Here is a tiny trained network, its code and every weight. The questions are about switching its units off for an input and a class, where a switched-off unit gives its printed mean instead of its output.

import numpy as np


def w(rows, s, z=0):
    codes = np.array(rows[::2]) - 128.0
    scale = np.full(codes.shape[1], s)
    scale[-1] = z or s
    return codes * scale


def f(y):
    return y / 2 * (1 + np.tanh(0.7978845608 * (y + 0.044715 * y**3)))


def log_softmax(a):
    a = a - a.max(-1, keepdims=True)
    return a - np.log(np.exp(a).sum(-1, keepdims=True))


def net(x, mask):
    res = np.array(x, float).reshape(1, 6) / 4 @ E
    y = f(res @ A[0][:, :-1].T + A[0][:, -1])
    res = res + np.where(mask, y, B[0][:, -1]) @ B[0][:, :-1]
    return log_softmax(res[-1] @ U[:, :-1].T + U[:, -1])


A, B = {}, {}
E = w([
[129,16,181,133,41,82],'x0',
[44,172,140,54,110,4],'x1',
[136,113,128,94,151,131],'x2',
[111,127,131,143,126,130],'x3',
[123,138,129,149,112,124],'x4',
[139,84,13,175,176,56],'x5',
],0.011)
A[0] = w([
[134,98,163,152,127,195,133],'neuron 1',
[96,168,96,124,129,68,156],'neuron 2',
[88,224,106,137,114,138,183],'neuron 3',
[122,222,163,72,137,140,197],'neuron 4',
[163,125,216,141,123,245,154],'neuron 5',
[169,27,119,178,134,119,158],'neuron 6',
[100,93,240,90,99,116,139],'neuron 7',
[163,69,67,175,147,175,133],'neuron 8',
[121,39,212,131,53,78,181],'neuron 9',
[125,79,98,180,109,83,172],'neuron 10',
[181,124,192,154,120,219,148],'neuron 11',
[68,170,254,48,99,111,176],'neuron 12',
[123,170,69,131,197,184,202],'neuron 13',
[123,193,56,137,177,155,254],'neuron 14',
[182,141,118,167,196,172,141],'neuron 15',
],0.0093,0.0057)
B[0] = w([
[133,104,151,115,119,78,174],'neuron 1',
[77,178,138,114,163,100,194],'neuron 2',
[121,150,149,157,174,152,196],'neuron 3',
[128,203,179,163,155,177,213],'neuron 4',
[60,131,127,88,215,2,224],'neuron 5',
[151,29,198,81,63,164,195],'neuron 6',
[148,126,47,154,69,142,209],'neuron 7',
[205,69,138,177,66,187,202],'neuron 8',
[115,63,79,123,37,116,239],'neuron 9',
[126,57,170,79,141,112,182],'neuron 10',
[98,97,112,84,176,48,208],'neuron 11',
[131,184,56,153,95,178,253],'neuron 12',
[158,154,82,222,118,116,231],'neuron 13',
[156,161,121,208,146,100,246],'neuron 14',
[159,120,83,192,98,121,199],'neuron 15',
],0.0092,0.012)
U = w([
[108,159,137,151,228,32,251],'0',
[152,131,54,182,90,170,114],'1',
[61,83,124,39,135,51,166],'2',
[164,82,241,116,105,202,9],'3',
[91,209,167,131,160,247,57],'4',
],0.011,0.0027)

Each question gives the input, the list of numbers given to net, and the class t.
The units are the neurons (one row each of A and B). Each row of codes is followed by its name. A weight is (code - 128) times the scale printed after its matrix; where a second scale follows, it is the last column's (A, B and U).
mask holds one flag per neuron, in row order. A switched-off neuron (its flag False) gives its mean, the last column of its row in B, instead of its output. The means were averaged over made-up inputs and are rounded, as every weight is.
A unit's drop is (log p(t) with every unit on - log p(t) with that unit switched off) / (log p(t) with every unit on - log p(t) with every unit switched off).
The circuit of an input: a set's keep is (log p(t) with only the set's units on - log p(t) with every unit switched off) / (log p(t) with every unit on - log p(t) with every unit switched off). Starting from the 12 units with the biggest drops (on a tie, the unit counted first), units are removed one at a time, each time the one whose removal leaves the highest keep (on an exact tie, the one counted first), for as long as the keep stays at least 0.8.
units of the circuit, in order: the units of the circuit, biggest drop first
k most important neurons: the k neurons with the biggest drops, biggest first
drop when u is switched off: that unit's drop, to one decimal
input [1,-8,-5,7,2,0], class 2: 3 most important neurons -> neuron 5; neuron 11; neuron 6
input [4,4,5,-4,1,0], class 1: 4 most important neurons -> neuron 5; neuron 11; neuron 12; neuron 7
input [1,7,-8,7,-7,2], class 2: units of the circuit, in order -> neuron 14
input [1,3,-1,1,2,2], class 2: units of the circuit, in order -> neuron 13; neuron 14
input [2,0,7,-2,7,-1], class 2: units of the circuit, in order -> neuron 13; neuron 14
input [-6,4,8,8,6,-1], class 4: units of the circuit, in order -> neuron 5; neuron 4
input [-6,4,7,-7,-6,-1], class 4: units of the circuit, in order -> neuron 5; neuron 4
input [1,-7,6,5,7,1], class 3: units of the circuit, in order -> neuron 6; neuron 12
input [2,0,2,8,1,-5], class 2: units of the circuit, in order -> neuron 5; neuron 14
input [-6,-3,8,1,6,0], class 0: 3 most important neurons -> neuron 12; neuron 9; neuron 7
input [-6,1,-8,-1,6,0], class 4: 2 most important neurons -> neuron 5; neuron 11
input [3,2,4,3,-6,1], class 2: 3 most important neurons -> neuron 13; neuron 8; neuron 14
input [4,3,-7,-8,3,1], class 2: 2 most important neurons -> neuron 13; neuron 8
input [1,8,2,2,-1,-2], class 1: units of the circuit, in order -> neuron 12
input [5,0,-2,4,-6,1], class 3: 2 most important neurons -> neuron 5; neuron 11
input [2,-8,3,1,3,2], class 3: 2 most important neurons -> neuron 8; neuron 6
input [2,-6,-5,-5,4,0], class 2: 3 most important neurons -> neuron 5; neuron 11; neuron 4
input [-8,0,1,8,8,-3], class 0: 2 most important neurons -> neuron 14; neuron 8
input [-3,2,-3,5,7,1], class 0: drop when neuron 8 is switched off -> 0.4
input [7,-1,4,2,2,3], class 3: drop when neuron 6 is switched off -> 0.1
